Here is a tiny trained network, its code and every weight. The questions are about switching its units off for an input and a target symbol, where a switched-off unit gives its printed mean instead of its output.

import numpy as np


def w(rows, s, z=0):
    codes = np.array(rows[::2]) - 128.0
    scale = np.full(codes.shape[1], s)
    scale[-1] = z or s
    return codes * scale


def norm(h):
    return h / np.sqrt((h * h).mean(-1, keepdims=True) + 1e-5)


def f(y):
    return y / 2 * (1 + np.tanh(0.7978845608 * (y + 0.044715 * y**3)))


def softmax(a):
    e = np.exp(a - a.max(-1, keepdims=True))
    return e / e.sum(-1, keepdims=True)


def log_softmax(a):
    a = a - a.max(-1, keepdims=True)
    return a - np.log(np.exp(a).sum(-1, keepdims=True))


def net(x, mask):
    ids = ['ΔΞΣΨΩαβεζλμτφ'.index(c) for c in x.split()]
    T = len(ids)
    res = E[ids] + P[:T]
    u = 0
    for l in range(2):
        r = norm(res)
        for j in range(2):
            rows = slice(2 * j, 2 * j + 2)
            q, k, v = (r @ M[l][rows].T for M in (Q, K, V))
            z = softmax(np.where(np.tri(T) > 0, q @ k.T / 2**0.5, -1e9)) @ v
            o = O[l][rows]
            res = res + np.where(mask[u + j], z, o[:, -1]) @ o[:, :-1]
        u += 2
        y = f(norm(res) @ A[l][:, :-1].T + A[l][:, -1])
        res = res + np.where(mask[u : u + 12], y, B[l][:, -1]) @ B[l][:, :-1]
        u += 12
    return log_softmax(norm(res)[-1] @ U[:, :-1].T + U[:, -1])


Q, K, V, O, A, B = {}, {}, {}, {}, {}, {}
E = w([
[105,76,126,178,183,144,169,145],'Δ',
[137,63,98,239,107,136,129,60],'Ξ',
[126,192,91,131,103,127,199,156],'Σ',
[112,182,139,167,132,127,110,42],'Ψ',
[154,77,120,72,182,134,170,164],'Ω',
[217,180,119,61,94,102,142,106],'α',
[224,163,166,208,106,61,34,158],'β',
[193,171,112,50,185,139,130,131],'ε',
[57,83,181,97,225,70,69,93],'ζ',
[117,87,140,109,141,107,79,3],'λ',
[154,158,128,126,108,87,106,177],'μ',
[106,110,148,170,147,147,158,49],'τ',
[140,87,110,175,150,215,152,158],'φ',
],0.0046)
P = w([
[110,99,106,102,102,147,125,132],'0',
[141,166,41,211,254,134,158,162],'1',
[108,118,192,127,125,136,193,142],'2',
[138,180,118,111,106,213,111,115],'3',
[157,188,68,179,170,119,162,126],'4',
[108,120,192,136,133,142,182,152],'5',
[140,180,118,111,106,219,107,103],'6',
[122,185,91,136,139,83,128,140],'7',
],0.0052)
Q[0] = w([
[123,253,67,193,216,168,86,174],'0.h0',
[215,61,125,88,33,82,141,138],'0.h0',
[81,70,147,196,157,38,22,188],'0.h1',
[60,77,180,151,206,47,125,221],'0.h1',
],0.0039)
K[0] = w([
[82,94,218,33,44,172,168,155],'0.h0',
[151,114,61,191,233,111,148,152],'0.h0',
[100,126,148,162,168,3,168,206],'0.h1',
[33,96,214,144,146,39,64,195],'0.h1',
],0.004)
V[0] = w([
[145,162,172,144,131,173,115,72],'0.h0',
[110,117,174,72,54,151,147,118],'0.h0',
[110,111,110,99,197,135,253,72],'0.h1',
[149,56,194,99,197,105,157,122],'0.h1',
],0.0029)
O[0] = w([
[163,123,161,55,160,100,135,144,192],'0.h0',
[197,34,90,70,32,115,139,143,142],'0.h0',
[141,146,146,109,117,86,94,225,251],'0.h1',
[254,126,87,123,98,93,139,171,66],'0.h1',
],0.0032,0.0015)
A[0] = w([
[201,44,7,108,131,140,119,67,1],'0.n0',
[191,37,189,24,201,146,152,156,157],'0.n1',
[117,209,75,163,254,32,98,148,211],'0.n2',
[144,145,126,56,112,119,202,172,139],'0.n3',
[159,78,233,144,207,5,107,103,250],'0.n4',
[127,104,91,15,160,212,36,78,91],'0.n5',
[201,67,164,225,216,184,108,97,184],'0.n6',
[48,105,173,223,211,88,137,104,128],'0.n7',
[142,128,97,224,230,153,170,202,178],'0.n8',
[73,62,135,52,199,180,140,57,206],'0.n9',
[55,35,188,154,200,89,232,176,103],'0.n10',
[113,23,139,183,48,93,124,163,58],'0.n11',
],0.0032,0.0016)
B[0] = w([
[209,76,147,72,136,37,185,152,114],'0.n0',
[97,165,118,227,19,174,140,149,150],'0.n1',
[134,147,108,142,85,191,237,10,253],'0.n2',
[131,119,145,216,148,158,48,108,153],'0.n3',
[39,162,66,106,75,158,197,128,189],'0.n4',
[193,168,196,73,241,191,109,211,150],'0.n5',
[41,200,100,98,167,110,167,171,195],'0.n6',
[246,190,108,65,84,154,102,202,184],'0.n7',
[153,207,74,41,133,79,143,48,227],'0.n8',
[238,117,123,209,158,48,131,174,178],'0.n9',
[180,196,168,140,86,100,53,72,170],'0.n10',
[89,87,251,59,115,152,178,109,97],'0.n11',
],0.0029)
Q[1] = w([
[123,210,195,62,31,129,155,130],'1.h0',
[113,74,2,87,177,186,59,108],'1.h0',
[96,158,63,145,128,183,143,104],'1.h1',
[224,89,9,50,245,155,54,77],'1.h1',
],0.004)
K[1] = w([
[117,54,149,102,83,147,50,101],'1.h0',
[151,213,124,198,180,184,147,109],'1.h0',
[106,127,151,166,139,164,123,112],'1.h1',
[157,253,116,195,179,197,144,25],'1.h1',
],0.0048)
V[1] = w([
[146,98,168,107,69,130,85,137],'1.h0',
[89,106,74,194,113,74,140,92],'1.h0',
[142,177,3,61,115,38,128,193],'1.h1',
[190,206,178,127,123,135,223,89],'1.h1',
],0.0039)
O[1] = w([
[2,151,72,104,194,225,97,126,81],'1.h0',
[224,188,133,184,133,72,125,211,116],'1.h0',
[165,67,153,11,221,65,146,207,175],'1.h1',
[61,30,99,195,94,70,193,104,253],'1.h1',
],0.0033,0.0031)
A[1] = w([
[85,155,168,80,124,189,100,185,144],'1.n0',
[179,95,91,123,111,18,196,137,29],'1.n1',
[94,137,208,168,116,115,144,118,115],'1.n2',
[60,93,199,98,110,149,155,120,92],'1.n3',
[106,164,111,178,67,129,204,166,173],'1.n4',
[157,86,151,170,113,143,157,93,200],'1.n5',
[157,200,217,86,77,102,156,117,2],'1.n6',
[110,188,160,144,133,116,148,112,162],'1.n7',
[141,91,104,28,140,103,187,181,165],'1.n8',
[119,139,151,73,73,65,152,180,70],'1.n9',
[195,65,55,127,166,3,204,104,100],'1.n10',
[87,112,41,168,150,128,96,107,163],'1.n11',
],0.0049,0.0017)
B[1] = w([
[78,80,60,131,150,73,121,126,148],'1.n0',
[143,138,47,183,247,133,125,144,190],'1.n1',
[164,91,179,112,142,128,149,198,151],'1.n2',
[188,150,142,108,218,101,110,170,126],'1.n3',
[119,116,122,54,130,70,82,57,246],'1.n4',
[73,97,145,183,154,94,160,83,176],'1.n5',
[147,14,60,174,113,214,96,152,156],'1.n6',
[163,127,76,155,149,105,100,175,197],'1.n7',
[144,198,168,228,79,119,144,91,165],'1.n8',
[145,126,165,155,177,216,200,56,127],'1.n9',
[179,126,2,126,176,102,118,136,254],'1.n10',
[199,179,87,148,180,155,152,243,157],'1.n11',
],0.0038,0.0039)
U = w([
[226,192,28,150,217,45,230,182,177],'Δ',
[167,104,56,224,98,25,172,53,68],'Ξ',
[5,207,85,130,14,81,168,54,154],'Σ',
[75,228,164,213,189,198,46,98,49],'Ψ',
[240,80,149,210,58,180,184,249,182],'Ω',
[214,63,129,65,22,204,165,31,34],'α',
[206,195,148,192,17,65,31,187,127],'β',
[228,211,182,39,157,200,167,178,87],'ε',
[74,170,216,42,253,52,142,194,167],'ζ',
[195,61,190,45,184,72,90,33,85],'λ',
[51,93,91,69,149,125,59,168,149],'μ',
[49,59,231,202,70,51,214,55,190],'τ',
[47,67,61,135,151,233,192,214,3],'φ',
],0.0048,0.0012)

Each question gives the input, a string of symbols that net reads in full, and the target symbol t.
The units are the heads (2 rows each of Q, K, V and O) and the neurons (one row each of A and B). Each row of codes is followed by its name. A weight is (code - 128) times the scale printed after its matrix; where a second scale follows, it is the last column's (O, A, B and U).
mask holds one flag per unit, layer by layer, with each layer's heads first. A switched-off unit (its flag False) gives its mean, the last column of its rows in O or B, instead of its output. The means were averaged over made-up inputs and are rounded, as every weight is.
A unit's drop is (log p(t) with every unit on - log p(t) with that unit switched off) / (log p(t) with every unit on - log p(t) with every unit switched off).
The circuit of an input: a set's keep is (log p(t) with only the set's units on - log p(t) with every unit switched off) / (log p(t) with every unit on - log p(t) with every unit switched off). Starting from the 12 units with the biggest drops (on a tie, the unit counted first), units are removed one at a time, each time the one whose removal leaves the highest keep (on an exact tie, the one counted first), for as long as the keep stays at least 0.8.
units of the circuit, in order: the units of the circuit, biggest drop first
top k neurons: the k neurons with the biggest drops, biggest first
k most important neurons of layer l: the k neurons of layer l with the biggest drops, biggest first
input Ψ Ξ Ψ τ ζ Δ, target τ: units of the circuit, in order => (1.n10, 0.n10, 1.n11)
input Ξ τ Σ μ, target μ: top neuron => (0.n2)
input Ω φ Σ, target φ: top 4 neurons => (1.n6, 0.n2, 0.n3, 1.n0)
input Ω α Δ, target φ: top 2 neurons => (1.n6, 0.n10)
input Ψ τ τ τ λ Ψ, target τ: top 2 neurons => (1.n10, 0.n8)
input λ Ω Ω, target μ: 3 most important neurons of layer 0 => (0.n1, 0.n2, 0.n10)
input Ξ τ τ Ψ Ψ ζ ζ, target ζ: top 3 neurons => (0.n5, 1.n10, 1.n6)
input Ψ φ ζ, target τ: 3 most important neurons of layer 0 => (0.n1, 0.n8, 0.n10)
input λ φ Ψ Ω Ψ α, target μ: 2 most important neurons of layer 0 => (0.n2, 0.n8)
input α Δ μ α μ ε, target ζ: top 4 neurons => (0.n1, 0.n2, 1.n3, 1.n10)
input Ω α τ, target φ: 2 most important neurons of layer 1 => (1.n6, 1.n0)
input Σ τ β Ω Ξ α, target Ω: top 2 neurons => (1.n6, 0.n2)
input β Ψ Σ, target Ξ: top 3 neurons => (0.n6, 1.n4, 1.n6)
input Ψ β ζ, target τ: top 3 neurons => (0.n1, 0.n8, 1.n10)
input Ω τ α, target φ: 2 most important neurons of layer 0 => (0.n2, 0.n3)
input Ψ Σ α λ φ ε, target τ: most important neuron of layer 0 => (0.n1)
input τ μ Ψ ζ, target ζ: 2 most important neurons of layer 0 => (0.n5, 0.n9)
input Ψ Ξ φ, target τ: top 2 neurons => (0.n5, 1.n10)
input λ Ω Ψ, target μ: 2 most important neurons of layer 1 => (1.n6, 1.n0)
input Δ ζ λ, target Δ: 2 most important neurons of layer 0 => (0.n8, 0.n2)
input Ψ β φ μ Ω Σ, target τ: 2 most important neurons of layer 1 => (1.n10, 1.n2)
input Σ Σ μ λ Ξ ε, target Ω: most important neuron of layer 0 => (0.n2)
input Σ Σ Ξ, target Ω: top 3 neurons => (0.n2, 1.n6, 0.n7)
input τ Ψ Ψ Ω, target Ω: top 2 neurons => (0.n5, 0.n2)
input Ξ α Δ, target β: top 2 neurons => (0.n10, 0.n2)
input φ β Ω, target α: 3 most important neurons of layer 0 => (0.n1, 0.n10, 0.n2)
input λ φ Σ, target μ: 3 most important neurons of layer 0 => (0.n2, 0.n5, 0.n3)
